Each row is followed by its group, which names the range that a hidden value of the row falls in. A new part has a new value, new ranges and new names.
[  76   64  329   70  -17   17  -57 -103  236 -248  101  162 -449   11
   -2  341  116  100  274   38 -183   21   74 -256  -72  -58   78   40
  135 -121 -213   -6 -157  216   88  330  431 -201   87  103    5 -317
 -201 -284   21   99 -191]
D
[ 122  -19  -32  122   84  142  -98   34  -33 -150  -14  -11  -76 -271
    2 -113   56  -40   98   92 -139  164  140   26  126  159  171  -75
   49   64   77   23  -56  182  -65  130 -216   28  241  111  124   47
  -67 -157   76  -92  120]
E
[-268 -125   36    6 -223 -170 -104 -110 -177  -14  -66  107  365  -63
 -219   77 -119 -126   25 -268   -1  116 -160  112   72 -238   14   60
 -107   38  -54   77 -127  -44   -4  -16 -351  114  -31  -69   86  274
  166  155  127 -174  204]
K
[ 115  209 -184 -293   45 -126  278   54 -167  173   41 -230  161  185
  388  254  -31 -179  238 -111   69 -133  229 -132 -105  167   26 -630
  297 -190 -151 -211   46 -274 -299   77  -32  -31 -183  -17  -57  182
   15 -126  103   32 -123]
R
[-252 -118  350  163  -75  -57 -135  141  174  -98   68  -57 -122 -256
 -144  -95  -67  149  111  159 -290   73  -98  -84   -9 -124  -30  102
 -133  131  -23  -36  171  130  142 -119  459 -160    3   55  235 -339
  226 -100  -56   55 -300]
E
[  -3   46  391   22  196  -47   -2  -97  245  -91   53  107 -443   22
  139  328   95  -24  523  -10 -272 -191   87 -273  -18   57   33  -90
  160   51    9  -62 -119   67   53  432  269 -210  -12  173   84 -353
 -301 -277   -4  111 -103]
E
[ -12   34   66 -115 -144  -87  253   14   91  -60   52   60 -206  450
  297  165  -85  -29  242 -208   95 -210 -102  -58 -126 -304 -143   22
   -9 -306 -353  -41 -357  -55   85 -106   80  -61  -89 -277   57  -75
  238  -66   20  160  -93]
D
[ -48 -102 -142  -77 -140   73   -7  111  -66  -31  -43  -79   45  105
  171 -202  -93  -52  -50   68   45   34 -115  -15  105   -8 -140 -106
  -91   -2   80  -53  -23 -134  -27 -326 -119   41  -21 -145  165  164
  315  145   12   36  139]
W
[-266 -233  529  211 -501  -70 -206 -218  261 -375  244  655 -329  339
 -276  233 -264  -38   44 -222 -188  202 -260  -76  239 -462   65  519
 -171 -272 -236  -86 -433  322  230    3  473  -53  247  -71 -144  -46
  -67   37 -127  177 -167]
W
[ -98   -2   12 -173 -236 -203  238  -38   -5   38   86  -43  220  169
   88  201  -26  -34  116 -245  -83  -51  -30  -48   62 -290   45  -68
   59 -315 -318 -128 -200 -101  -76  -14   59   14  -66 -135   -7  111
  131 -125  172   17 -165]
D
[ 160  -24 -306   22 -170  294  -30  -56 -230 -262 -228   66 -265  117
   38  -87  171  -48  -30   17  296  202 -116  135  -39   58  -69   32
 -114  -86  211  169 -291 -181  -79 -114 -314  212   74 -281   96  233
  -40  274  -18  -51  424]
P
[ -54   12  158   81   42  124 -204   44  -34 -247  -80 -119 -166 -157
  -34  207  -15   48   14  214 -117  291   91  -81 -163  147  -42 -231
   18   85   12   85  209   53  -16  109  329  -96  -88   96  -12 -138
   18  -16    9  -23    1]
K
[-144 -139  250  129 -188  -18 -288  -81   58 -204  -48   26 -136 -339
 -282  -15   73  165  -70  266 -303  192   16 -319  -13   28   37  126
  -82  223  102   20  199  208  116   50  568 -212  130  101  266 -145
  106 -137   43   76 -217]
E
[-135 -138  218  392  228  144 -147  271    9  -13   10 -221  -72 -388
  -75 -334 -255 -224  215  145 -373  321   46  190  134   78   29 -124
 -146  198  212  -25  191   70  -48 -188    7   64  143  103  127 -125
  175  -32 -104 -103  -43]
P
[ 153   13 -304   -7 -200  -18  129   71 -215   22  -52 -234  165   86
  143 -212 -126 -132 -153    0   60  136  144 -127 -138 -114  -63 -160
   11 -198 -309   -5  -78   59  -73 -362  -39  -33  153 -265  168  316
  612 -138  163   37 -131]
R
[ 180  -40 -245 -153 -167  224 -210 -188 -123 -383 -271  232 -467  260
  177   34  204  187 -163  201  380  -38  -59 -260 -204  204 -192   88
  -27  104  193  177 -184   27  118   -3  -62 -135   61 -207  251  128
   49  150   -7  146  332]
E
[-138  -10  346   48 -218 -129 -122  -82  143 -111  135  123  -89 -192
 -228  233   34   96  139   38 -278   82  -10 -247   33 -107  129   39
   32   14 -125  -90   56  138   52  175  549 -155   42  131   85 -185
  -71 -175   33   60 -295]
D
[-244 -100   13 -117 -379 -132  -38  -33 -221   50  119  209  391  111
  -35   27 -339 -297  -30 -170  -69  118  -61   66  316   33  144 -225
  -82   12  128 -262   11 -137 -180 -135  -13  174   14  -11  -60  483
   16  239  -32   44   72]
W
[ 157   -4 -172  -11   77  -39  202   15  -36  138   -1 -293  153  -78
  154  -95   83 -190  192  -91 -215   52  175 -128  141  -70   56 -222
  188 -214 -128  -82 -150  -70 -196   -9 -265   16  144  -23   94  166
  161 -292  245 -100  -46]
R
[ -87  -32  155   -2  -95  146 -352   -7  -68 -389  -69  106 -200 -119
  -38  205  -78  163 -186  324  -34  276   91 -130 -123  308   18 -167
  -33  211  129   30  289  181   41  120  468 -154  -26  135   14  -49
  -55   58  -62   91    7]
E
[-155 -128    3  -71  -83   38  -92  -50 -128 -202  -76  115   60   23
   40   71  -20  -15   -7  -21  -24  124   -6  101  148  132   70  -90
  -24   16  218  -37  -43  -45  -98  107 -155   72    8   31   -9  168
 -169  116   18  -28  179]
G
[  28  -64  203   12  158  129 -190  -79  122 -238   20  101 -521  165
  190  283  -46  -32  145  183 -163  187  165 -289   43  304  -33 -260
  237  -63  261 -205  119  -45 -138  196  474 -226   39  164 -182 -130
 -378 -112 -136  140 -214]
P
[ 231    4 -356   57   47   82  134   89 -185  150 -148 -466  163 -285
   81 -358  152 -170   58  104 -143  133  175 -130   25   44   -7 -239
   62  -18   17   39  -10 -102 -179 -199 -280   56  173 -112  307  226
  387 -197  241 -119   61]
K
[-243 -237  -64  -84 -315   -1 -247 -142 -121 -309 -129  283   61    7
 -179  -22  111  230 -242  -21  167  145 -211   72  118  -31   -2  242
 -102   17  232   53  -93  -11   20  -36 -203   24   49  -69  107  175
  -73  243    9  -69  165]
G
[ 213  -59 -278  -69    1   65  -68 -119  -87 -184 -223 -224 -117   92
  156   24  147  106 -212  134   70  167  167 -365 -226  -29 -197  -59
  166 -164 -194  141  -64   87    0  -80  -30 -237  106 -157  145  136
  388 -236  259  -12  -32]
K
[ -79 -117  -24   83 -126  -69 -270 -158 -206 -145 -116  259  206 -100
 -153  -44 -195 -128  -75 -154   67   90  -14   12   -3  -70   55  147
 -111  224  -77  177 -168  308  130   49 -504   -3  211  -28  221  352
  273   29  139 -117  322]
D
[  39  -31   87  165 -109  227 -178  102  -26 -345   53  198 -337    1
   41  -87 -161    6  -44  189   12  245   63   83    8  186   95  -28
  -87   15   70  -31  -12  238   16  -70  215   -5  207   -1    9  -15
  -14   37 -173  111  -16]
E
[-128  -38   18 -103  -57 -216  -79  -39  -95  -35 -110  -55   13   33
   81   46  -64  134  -35   42   63 -123   81 -293 -318   -5 -137  -80
   58  109 -124   -2  149   84   79  -69  197 -319  -52  -82  279  -21
  383 -147   63   97 -300]
G
[ -74  -74 -123  -38   52 -147  -12  -18 -126  153 -127 -220  168 -166
  -11  -88   44  -50  101  -59  -46    2   17 -149  -45  -30  -78 -138
   90   70   90  -38   96 -187 -115 -103 -181  -90  -20  -54  238  114
  211  -79  125 -120 -110]
P
[  22   97 -215 -109 -368  -76  -10  -48 -349  -21  -87   91  192   98
    5   -3 -148 -137  -92  -84  286  -11   -3  -59 -223   -3  -11 -158
 -105   84 -161   63  -70    4   -4 -177  -91   46   -2 -238  221  395
  399  162   50   58  140]
W
[-133 -202 -171   15 -351  -53 -423 -209 -259  -91 -192  218  230 -248
 -356 -222   15   15 -279   45  134  154 -161 -184   61   17  -35  185
 -138  358  255  130   42   69   68 -162 -308  -26  176  -50  374  417
  286  226   91 -116  279]
R
[ -48    7  -71   92 -460   40 -343  -14 -337 -100   -8   94  250 -475
 -404 -173  -96  -67 -282  260  -48  365   70 -120   35  274  230 -176
 -148  358  199  -33  339  134  -90 -131  329   61  190   79  235  365
  163  167  -23    2    9]
W
[ -10  -31  -63   12   20  210  -29   42 -236 -275 -209 -134  -31  -53
  129   38   14  -76  -12  147  -58  235  140  129  -50  252   28 -247
  -95   66  171  125   11   -3  -91  119  -58  118  -22  -26   36  128
  -24   81   67   -1  311]
G
[-284 -195  330  283  -97  -84 -198   67   15 -115   46  -83  158 -489
 -344 -155 -108   20  -10  128 -492  328   83  -15  132  -54  180   78
 -121  140   37  -40  220  271   19    7  362  -73  199  172  160 -107
  144 -192   53  -51 -306]
G
[ 156  115 -370  -95  -96    8   47   89 -239   84 -156 -279   49 -120
   89 -196  149   43  -24  112  258  -33   37 -149 -281   79 -122 -249
   53   62  -33   69   90 -170  -94 -266 -140  -52  -40 -201  345  134
  421   13   81  -45  -10]
K
[-245  -31  -76 -128 -548 -106  -27  -72 -212  -68  -27  265  123  198
 -176   67  -37   10  -43 -213  345    6 -358  123  -48 -228  -68   88
 -195  -57   19    2 -168 -276  -10 -257  -41  166 -156 -297  103  243
  127  440  -95    2  129]
K
[-122 -146  153  335   71  269  -84  244  -66 -256  -55 -150 -137  -13
   56 -165 -358 -228   24   92 -201  453    0  328   29  -42  -75  -72
 -260  -41   12   92  -13   98   12 -257   41  159   66 -106  -72   -7
  275  117  -87  -28  148]
P
[ -18  -67   14  111   72 -177  157   35   66  221  -24 -267   96 -110
   25 -200   23 -142  313 -169 -217 -109  -15 -153   -7 -338 -103   42
   35  -75 -222   24 -184  -25   26 -151 -244  -81   90 -121  317  -44
  454 -272  196  -94 -136]
K
[-109  -79  235    1  275 -156  187   -9  171   86   10  -93 -141  378
  369  203 -205 -257  479 -290 -202 -189   15 -107  -11 -264 -212 -118
  124 -204 -224  -59 -285  -80   28   64 -186 -136  -99  -69  -16 -120
  178 -216   89   32  -47]
K
[   7   -2   31  159  190  182   -9  300  -46  -46   36 -196  -82  -30
  259 -198 -290 -229  162  121 -108  174  101  177   33  168  -44 -354
  -41   40   41  -56   96   16  -92 -210 -107   63   25   19   18   -6
  235   22  -96   -7   80]
R
[ 308  139 -351   61  109  158    6   99 -211  -32 -192 -181  -55 -175
  147 -269  122  -56   99   58  261  -41   88   21 -250   92  -58 -136
    2  137 -119  266 -155  105   24  -98 -621   29  129 -150  387  126
  410  -55  134 -134  350]
W
[-214  -67  155 -118 -144 -330  253  -46   82   79  191  175   35  326
  146  137  -92  -41  297 -370  -50 -215  -21  -21  101 -254   79   -2
  163 -373 -173 -306 -256  -99 -118   16   37  -91   23  -82  -51  -13
  -83 -164  -33   90 -458]
G
[  84   85  189  116  277   35   96   89  130  -33    4 -290 -270 -407
   37   41  343   89  429  184 -372    8  254 -148  -33  204  163 -247
  217    5  102  -51  105   12 -146  357  256 -131   59  233  158 -420
 -281 -395   62  -34 -279]
G
[-150 -193  200   50  -83 -159  -67 -118  169  -88   32  227  -92  268
   48   37 -173  -44  136 -244  -65  -98 -163 -142   59 -398 -152  301
  -30 -120 -262   25 -349  180  209  -80 -187 -162  110 -119  134   -5
  314 -111   84   25  -16]
W
[ -13  -68  -44   97  -45   83   45  -15 -254 -227 -138  110  -83  271
  209  -51 -250 -259   55 -114   64  101  132  160  -97   51    3  -71
 -125  -62  -27   85 -273  150   -8  -16 -241   85  151 -194   34  268
  176   44   -9   91  204]
G
[-278 -198  355  314 -221   22 -264    9   99 -154  154  310 -102 -214
 -377 -107 -158  -93  143  -62 -235  288 -216  154  306 -152  141  234
 -172   61  182  -79  -73   96   24  -67  102  107  198   91   17  -53
 -134  142 -171  -72  -35]
K
[ 267   68 -296   -2 -116  197   94   40 -219 -167  -65  -78  -66   -3
  167 -127   36 -103  -52   90   65  180  205   25   -7  176  133 -198
   23 -133  -31    2 -145   73 -149  -52 -108  106  221 -133   78  273
   87  -82   82   35  111]
E

Part 2:
[ -34   16 -214   41 -181  149  423  -94   40   56  166  135   88 -119
  162  191 -420    2  -62  -56   47  -11 -122 -153   45   -7  131  -91
 -157  114  158   -1  -46  -40  -15  133   50  -54   20 -112   80 -110
   90   21  -66  -57 -100]
J254
[ -25   39 -239  -19  -51  120  206  -46  118 -100   -3  -75   17  -41
    9  -27  -49  -19   70   -7   31  -33  -27    2  -32   57  105  -97
   20  177   -4  -11   40   -6   67    7  -15   27   39  -64   21   -5
  -30   36   55  -76  -73]
J812
[ -73  -85  -76  225  103 -177  153  114 -241  135  144 -235   29  -46
 -209   51 -123   26  252   -2 -106 -156   74  -37   80   66  -90   44
 -283   94  141 -180 -258  -60  140  133  172 -111  -17  126  116 -216
  -41 -113 -136  318    5]
J254
[ 140   50 -114  -65 -182  329  357 -239  231  -23   57  268  149  -50
  418  136 -398  -40 -301    7   82  -19 -276 -198   35  -90  190  -28
  -70    1   39  113   62   62 -107   53 -131  -31   75 -117    4    7
   91   21  -37 -297 -154]
J451
[  13  -49   39  125   42  199  133   46  -50  -37   59  -86  -26   18
   28  -15  -57 -149  -24   61 -124 -182   31  -60  -13  188  -87   34
 -145   -9  -39    4   79   90   98   60   14    0   52  -23  113   46
  -54  111  -25  -11   -7]
J197
[  16   68  -62  -12  -65  209  276  -66  120 -105  139  138  -78  -54
  140   27 -166 -151   84   -5   98   20    3  -60  -55   99   32  -29
   84  -32  -59  -17   93   26   78  -11   67   80  120 -238   -9   85
   55   79   91 -182  -73]
J467
[ -23  -12   25   42  -14   35   47  121   81  -14   46  -72   72   22
  113  -11  -18 -172   -3   57  -51 -143  -46  -16   40   -7 -112    2
  -77    4  135   58  -52   19   -1   56   47   11   35   90   55 -160
 -128   81   -5   60   50]
J467
[ 154   26 -169 -103 -106   40  203 -265  148   38  -27  126  203  -25
  245   97 -262   89  -72   23  130   76 -231  -75   76 -270  211   24
  -48   31   43  -50 -202  -66  -45    4 -119 -131   28  -45 -101  -99
   89 -212  -96 -136 -155]
J451
[ -61  -62  226  211   54   -2   77  246 -139   77  230  -63  -37    0
   26   28  -96 -291  111   52 -135 -242  104  -82   55  104 -305   94
 -200 -135  129  -28 -108   47   60  123  215  -27   87   70  133 -182
 -123  137  -68  166   95]
J273
[ -32   27 -418  -64    5  -40   95  -32  173  -87 -166 -302  158  -10
  -69 -112  101  142   14   10  -24  -59 -103   70    2  -45  215 -135
  -36  348  130   23  -73  -46   51  -20 -135  -28  -74  174  -18 -119
 -111  -85   17   48  -41]
J287
[  44   68 -375  -33   38  -35  283 -126  114  -47  108 -102   28 -122
 -108  -89  -55  118  217  -39  122    4   -6   -3  -72   -5  218 -106
   -6  282   16 -100 -178  -85   99  -36  -10   17   22  -36  -64  -70
   53 -154   51  -17 -151]
J467
[  50  -59  227   94    0  -94   55  146 -117   45  176  -54   84   55
   70   42 -111 -223   24   67 -104 -112  -16  -66   86  -78 -239  113
 -217 -193  146  -34 -225   23   12   52  130  -66   52   60   57 -246
  -78  -70  -96  138   10]
J812
[-103    0 -218   52  -78   -8  221    5  -39    9   56  -68    3  -66
  -53   96 -159    7  159  -32   29  -25   22  -13   36   54   30  -52
  -80  118   94  -99  -84  -80   90   80  104  -48    6  -42   55  -90
    5   15  -33   71  -42]
J287
[ -68   77 -516 -168 -280  239  269 -222  260 -153 -196    0  109  -36
  138  120 -157  182 -185  -31  106   50 -210   -3   32   10  293 -180
   10  250   78   79  163  -61  -39   20 -135   15  -85  -56    0   54
   62   74   41 -165 -165]
J451
[  83   27 -142  -53 -108   77  195 -199  107   14  -14  105  137  -21
  197  109 -244   46  -47   16  100   25 -176  -74   80 -149  140   23
  -56    5   39  -44 -107  -40  -20   27  -53  -91   25  -56  -54  -56
   71 -118  -70  -95 -126]
J451
[-239   16 -414   29 -213  -72  272   -7 -125  -45    4 -130  -98  -87
 -230  206 -157  139  262  -94   81   34   79   37   65  153   23  -98
  -88  164  117 -187  -59 -171  121   93  211  -31  -61  -67   93  -76
   67   57  -17  143 -107]
J254
[  59   17   31  -70  -45 -111  -48  -15  137   18  -23   32  160   44
  210   23  -32 -110   43   71   88  -20 -122   14   97 -267  -42   75
   10  -88  107  -20 -234  -67  -51    2    1  -77   55   83  -90 -215
  -79 -100  -52   19  -19]
J273
[ 225   72  191 -140  -29  299   26 -112  384 -107   -1  243  142   62
  522  -93  -55 -306 -259  128   75  -72 -214  -84  -16 -172   20   64
  134 -164  -51  196   70  134 -108  -74 -185   42  163  -73 -115   29
  -77   67   66 -357  -24]
J467
[  23  -22  173   -8   36  -97 -218   65    6  -45 -121  -92   57  132
   71  -30  157 -197  159  121   -2  -42   13  108   73 -127 -180  148
   57 -183  -50  -89 -127  -23   68  -27   34  -60   72   35  -60  -97
 -141  -50  -41   59   41]
J287
[  67   -9  -99  -19  196 -181 -128   -1   24  -81 -126 -317   71   72
 -184 -206  270   13  291   83   -2  -28   38  156   -8  -71   23   43
   45  105  -80 -143 -193  -37  168 -103  -49  -33   13   83 -101  -62
 -119 -233   23  129  -19]
J812
[ 116   23  201  -20   77  276  -40  -54  116 -167  -40   65  -71   88
  179 -122   98 -296   29  123    8  -73   44   18  -61  100  -87  109
  149 -193 -267    1  175  131  116  -89  -64   50  168 -200  -56  235
  -58  102   88 -242  -20]
J287
[  73   12  139  -37    3   99  -87  -98   34 -103  -96   69  -37   95
  122    3   57 -178  147  104   83   28   22   67   14  -22  -85  146
  137 -217 -221 -116   20    5  111  -58    1  -18  120 -182  -83  126
   -9  -17    9 -125  -50]
J197
[ 127   28  -30 -285   27  151 -196 -247  160   25 -308   42  276   19
  -49  -89    6 -104  228   97  238   86 -135  263   72  -51  119  -63
  211  213 -140  -24  -98  -25  138 -115 -252 -125  -61 -313 -214  122
  -88 -126   82 -100   99]
J254
[ 162  -24  197  161  328  -22 -187    0   14   99   31 -139   29    8
   15 -250  163 -150  127  142  -46 -469   54  -78   73  -12 -158  240
 -138  -52 -107  -78 -247  116   34  -10  -43 -141  134  313  -73  -36
 -173   -3  -79   55  -10]
J197
[ -39  -11   41  171   -7  378  320   87   13  -47  220   68  -89  -65
  151   20 -222 -265 -116   14 -119 -236   47 -172  -60  316  -79  -37
 -142    1   -2  104  233  153   67  114   61   73  112 -117  178  106
  -29  296   36 -118    1]
J287
[ 124   -3  -43  -13   37   14   64 -146   40    1  -24   -2   99   20
   95   -6  -63  -11   76   65   52    8  -70   -4   16 -120   83   78
  -22  -16  -72 -100 -154  -33   72  -17  -70  -83   55  -50  -74  -27
   21 -170  -70  -55  -92]
J197
[  -9   -1 -154   87  112  -43  198   32  -47  -12  139 -186  -52  -72
 -196  -96   -7  -13  292   -8   -2  -94  104    7  -33  107   -2  -31
  -68  161    8 -135 -141  -22  161    1  106   -4   44  -17   18  -61
  -24  -65   32   98  -34]
J467
[ -53  -11 -188  149  115    6  237  101  -65  -19  172 -238  -55  -84
 -233  -98   -5  -24  249  -17  -68 -160  112  -10  -61  205  -12  -81
 -133  236   39  -83  -70    4  159   49  114   47   22   18  100  -85
  -54    3   36  146  -22]
J467
[ -95  -82 -308   77   83 -120   16   45 -130   16 -102 -362   29   -1
 -271  -28  121  131  208   34  -79  -97   98  115    4  114   32  -30
 -167  239   58 -139 -162 -124  188   57    6  -82 -100  142   64  -66
  -58  -57  -74  255   -7]
J451
[ -47   21  107 -113 -155   73 -272  103   57 -304 -175 -101 -101  183
  -25  -31  354 -276   86  119   35  -95   64  171   -3  104 -320   64
  114 -193 -196   -1  126   -1   10  -70   65  148   66  -30   39   10
 -158  205  117  -33 -101]
J812
[-170   91 -620  -79 -190  218  430  -92  186 -181   -9 -110  -33 -141
  -93   27 -130  146   15 -103   79    4  -29   -3  -70  233  282 -291
    7  415   93   44  194  -53   77   26  -13  103  -62 -115   67   81
   52  148  143  -92 -138]
J812
[ 178    3   26  -77  131   86  -90  -84  172 -110 -132 -104  116   90
  125 -188  169 -121   -8  126   -5  -62  -76   60  -38  -84   53   60
   73   10 -136   17  -43   64   69 -102 -193  -18   78   16  -95   45
 -109 -100   30 -129  -33]
J287
[-227   26 -322  103 -125 -103  340   50 -163  -17  179  -80 -170 -132
 -268  171 -194   59  427 -115  108   42  161   12   17  186  -33  -89
  -54  131   77 -239  -96 -163  169   99  322   21   14 -150   97  -93
   84   35   22  176  -93]
J273
[  49   61 -213 -138 -285  145  240 -241  172  -43  -51  204  138  -17
  291  211 -313   55 -160   -7  155   81 -242  -87   97 -171  149  -16
  -30  -25   69    8  -41  -66 -100   34  -53  -63   10  -98  -44  -66
  105  -35  -56 -186 -184]
J451
[-220   -3 -544   -9  -77 -232   57  -37 -129  -60 -212 -395  -18  -20
 -433   68  108  311  383  -48   54   48   85  193   72   93  104  -91
  -63  302   71 -254 -146 -220  198   21  108  -67 -159   70   11  -83
    5 -121  -29  292  -88]
J451
[  -6   18    2   28  -38  196  154   17   86  -83   77   48  -27   -9
  137    2  -87 -194    6   34    4  -94    1  -49  -19   96  -49  -11
    2  -29  -30   28   94   53   46   30   37   44   97 -103   45   38
  -38  135   50 -100  -29]
J812
[ 156   -4   36   90   62   42  285 -140  -33   83  184  109   37  -56
  170   52 -303  -45   43   15   26  -28  -56 -169   27  -78   63  125
 -118 -104   -8 -122 -199   23   70   23   19 -123  127  -75  -36  -36
   91 -162 -110 -107  -97]
J197
[-192   -8 -235 -115 -271  -88 -145   44   75  -65 -310 -168  116   91
   16  159   87   38   -1   45   38  -54 -105  142  184 -100  -87  -24
  -34   56  193   -7  -59 -144  -57   67   32  -80 -114  183   30 -194
 -137  119  -56  143    4]
J197
[  43   37 -345   33   70  358  400   -9  229 -149  112 -178   42 -102
   20 -208  -44  -28 -187   -7 -126 -205  -56 -104 -164  271  233 -230
 -113  403   48  198  209  150   68    1 -167  131    9    9  106   83
  -59  133  132 -156  -62]
J273
[ -31   45 -165  -75 -119 -117  118  -40   67  -35   31  -11   22  -27
   23   63  -66   -7  187   -4  134   53  -19   31   56 -135    0    0
   28    5   94 -113 -201 -126   25  -11  104  -41   32  -26  -67 -153
   11  -72   -1   18  -81]
J467
[ -47  -22 -103   70   -4  151  106  -48  -67  -75  -47  -75  -96   15
  -69   43  -25  -36  170   31   -4  -34   82   37  -15  182  -23   25
   -4    9 -150 -127   96  -11  171   33   58   -1   45 -144   56  133
   17   68    1  -11  -50]
J451
[  30   15 -210  -37  214 -117 -183  -17  192  -77 -219 -235   95   55
  -58 -181  312   29  314   84  103    3  -27  211  -63  -55  124  -21
  198  229 -114  -77  -99  -97  151  -48 -112   64   25   91  -82  -49
 -150 -148   70  110   26]
J467
[ 188  -26  153  -34  103  120 -115  -29  182  -24  -95  -44  204  104
  285 -144   88 -198 -187  161  -80 -157 -139  -12   17 -155   -6  100
  -39  -64  -14  110  -70   97  -19  -36 -212  -69   66  116  -65  -46
 -148  -43  -51 -110   25]
J254
[-172  -27 -163  187 -190  218  429   87  -87   52  210   28  -24 -113
   56  224 -395  -69  -87  -63  -97 -185  -22 -183   60  232  -47  -96
 -286  106  211   37   96   19    5  223  172   -6   -3  -27  243 -107
   20  241  -70   63  -31]
J197
[-261  -45 -332   57 -168 -220   14   74 -201   -4 -153 -299  -36   15
 -323  189   28  165  334  -31    9  -11   85  146  138   56  -99  -23
 -123  134  120 -237 -154 -211  121  111  220  -91 -112   96  100 -191
  -41    5  -93  324  -38]
J451
[ 375   47  339 -127  156  144  -97 -157  329  -39   15  201  185   92
  484 -209   33 -308 -128  180   82  -63 -185  -61  -16 -320    6  190
  146 -244 -139   88 -147  134  -56 -147 -226  -46  213  -34 -226    1
  -85 -150   14 -329  -22]
J467
[  15  -35   70  122   -7  324  130   31   61   -5   29   18   47   18
  217   21 -139 -192 -194   78 -133 -243  -67 -117   21  146  -64   27
 -150  -19    9  115  162  133    7  107  -43   -6   59   16  124   38
  -82  209  -44  -80   27]
J451
[-226   31 -590  -66 -204 -266  188   12   22   -8  -95 -271  104  -87
 -219  129  -67  264  198  -94   93   23  -56   84  114  -74  139 -175
 -113  358  318 -112 -247 -234   19   76  105  -78 -147  183   29 -303
  -31  -72  -36  249  -86]
J812
[  49  -21  -44   87   24    3  162  -73  -83   50   87  -33   30  -21
   14   43 -148   -8  102   34  -15  -53   12  -61   34  -25   14   84
 -140  -35    0 -133 -161  -30   98   39   45 -103   40  -33  -10  -48
   49 -110 -106   27  -79]
J451
[ -37   55 -186  -76 -145   93  134  -12  197  -84  -21   -7   84  -19
  140   23  -66  -69  -53   10   57  -73 -112  -17   36  -42   37  -80
    0  103  119   73   -2  -17  -52   22  -11   20   19   35    7 -114
  -70   92   40  -70  -53]
J273
[-126   -6   41  -32 -140  -75 -124  132   37  -38 -123  -70   38   85
   99   91   47 -174   71   62    8  -80  -15   74  143  -80 -215   65
   11 -129  139  -19  -73  -57  -13   43  114  -63   19  100   11 -166
 -156  132  -30   85   71]
J812
[-105  -43   45   11 -118  -42 -154   41  -78  -30 -183  -73  -13  113
    8  143   51  -95  163   77   20  -33   22  110  137  -23 -209  121
    2 -165  -22 -132  -45  -85   63   55  121  -78   10    8   26  -60
  -80   75  -73  112   20]
J451
[  22  -14  -21   44  177  273  -35  131  155 -197  -91 -290  -25   70
  -29 -289  292 -214  -44  113 -177 -268   59   60 -110  273  -55  -58
   15  156 -104  141  244  180  129  -53 -127  118   50   69   73  144
 -222  204  142  -64   75]
J273
[ 148   -4  -42 -172   86  -17 -317  -71  241 -151 -362 -250  218  182
  105 -218  376  -45  -73  180  -23  -66 -142  178   22 -199   55   62
   91   44  -75   55  -73   15   20 -136 -281  -45  -20  181 -141  -25
 -196 -132    9  -48   -8]
J254
